Each row is followed by one of two labels, saying whether the row has a hidden trait. Each part has a new trait and two new labels.
[-2.07  3.49 -0.16  1.56  2.25  2.78  3.22 -2.32 -5.08  0.01  1.12  2.00
  0.91 -0.56  3.10  0.14] -> F
[-0.16  3.80  1.14 -1.43  2.68 -0.57  2.37 -2.72 -5.00  1.11 -4.29 -2.97
  3.32  0.53  0.97 -0.76] -> L
[ 2.15  3.25 -1.96  0.28 -4.06 -2.31  1.08  3.63  2.63  1.74  1.98 -2.25
 -1.62  2.72 -0.59 -0.28] -> F
[ 2.29 -1.01 -1.54  0.74  0.09  1.79  0.87 -0.64 -2.86  5.48 -3.36 -2.67
  0.59 -0.36 -0.94 -1.60] -> F
[ 3.08  0.16 -1.72 -0.17 -4.63 -0.30 -2.54  2.53  3.58  4.80 -1.89 -4.30
  1.09  2.16 -2.93 -3.08] -> L
[ 0.85  2.86 -1.44  4.53  1.45 -1.62  1.26  0.35 -5.09  0.30  0.13 -0.51
 -0.17 -0.05  3.24  1.52] -> L
[ 1.70 -0.18 -0.52 -3.58 -4.82 -0.83 -2.10  2.37  5.64  1.05 -1.31 -1.94
 -0.12  1.69 -3.62 -2.10] -> L
[ 1.97 -0.37 -0.54 -4.15 -0.33 -3.05  0.16 -0.48 -2.60  1.16 -5.39 -5.30
 -0.59  0.12 -2.59  0.85] -> L
[ 0.30  1.41 -0.57 -8.40 -4.58  1.85  4.26 -2.54  3.47  4.89 -3.52 -3.91
 -0.79  1.67 -5.32 -3.47] -> F
[ 0.48  1.90 -0.71  2.05 -2.22  3.66  1.01  0.11  0.74  4.86  1.06  0.80
  2.57  1.75 -0.47 -3.48] -> F
[ 0.19 -2.51 -2.25  0.04 -0.18  3.64  0.78 -2.00  0.10  3.93  0.64  1.38
 -0.31 -0.64 -1.59 -1.84] -> F

[-4.03 -0.43 -1.44  7.18  1.18  0.90 -4.80 -3.45 -3.68 -1.69 -2.12  0.05
 -0.95  1.00  0.16 -0.54  3.12 -1.39 -0.60] -> (79)
[-4.06  1.91 -5.54 -5.12 -1.07 -5.53 -0.91  1.43  1.12  0.13  1.92 -0.45
  0.16 -2.24  0.39 -1.20 -2.57 -2.07  0.47] -> (84)
[-4.54  2.68 -1.52 -3.40  0.24 -4.41 -2.18 -4.33 -1.41 -0.85 -0.95 -0.04
  1.25 -1.58  3.93 -0.99 -4.92  0.88 -0.63] -> (84)
[ 4.37 -3.62 -1.21 -5.79 -0.61  2.18 -1.36  0.92  2.19  0.70  4.00 -0.02
 -2.64 -0.71 -0.96  0.32  1.93  4.86  1.11] -> (84)
[-5.47  0.00 -6.40 -0.49 -1.89 -1.29 -8.32 -3.63  1.71 -2.30  0.27 -0.81
 -1.29 -2.47  1.35 -2.37  6.82 -8.48 -0.49] -> (84)
[-5.66  2.87 -2.51  4.40 -0.94 -2.81 -0.77 -0.01 -2.32 -1.49 -1.09 -0.18
  0.74 -0.77 -0.25 -1.36 -5.91  5.77 -2.02] -> (79)
[ 0.62  0.03 -3.21 -8.24 -0.22 -3.25 -0.73 -0.35 -0.38  0.46  2.93 -0.08
 -0.53 -1.83  2.90 -0.05 -5.42  4.15  0.69] -> (84)
[-4.06  2.80  0.01  6.38 -0.73 -2.01 -2.91 -1.29 -0.39 -1.59 -2.68  0.53
  1.76 -0.31  3.27 -0.65  4.67 -1.72 -1.02] -> (84)
[ 1.09 -5.15  3.68  1.39  0.97  6.35 -2.26 -4.46  1.27 -0.43 -0.08 -0.19
 -2.54  1.52 -1.01  0.44  7.13 -4.49 -0.07] -> (84)
[-1.72  1.49 -5.90 -5.50  0.72 -5.02  1.37 -0.12 -3.80  0.06  1.05 -0.40
 -0.15 -0.74  0.61 -0.42 -4.10  0.22  0.60] -> (79)
[ 5.02 -3.08  0.24 -5.96  0.37 -0.37  0.87  1.63  1.41  1.53  2.99  0.30
 -1.03 -0.25  1.21  1.16  1.38  0.03  1.76] -> (84)
[ 5.23 -3.20  1.57 -1.89  1.88  3.94  0.51  2.64  2.08  2.16  1.90  0.77
 -0.80  0.53  0.21  1.43  2.96  3.51  3.34] -> (79)
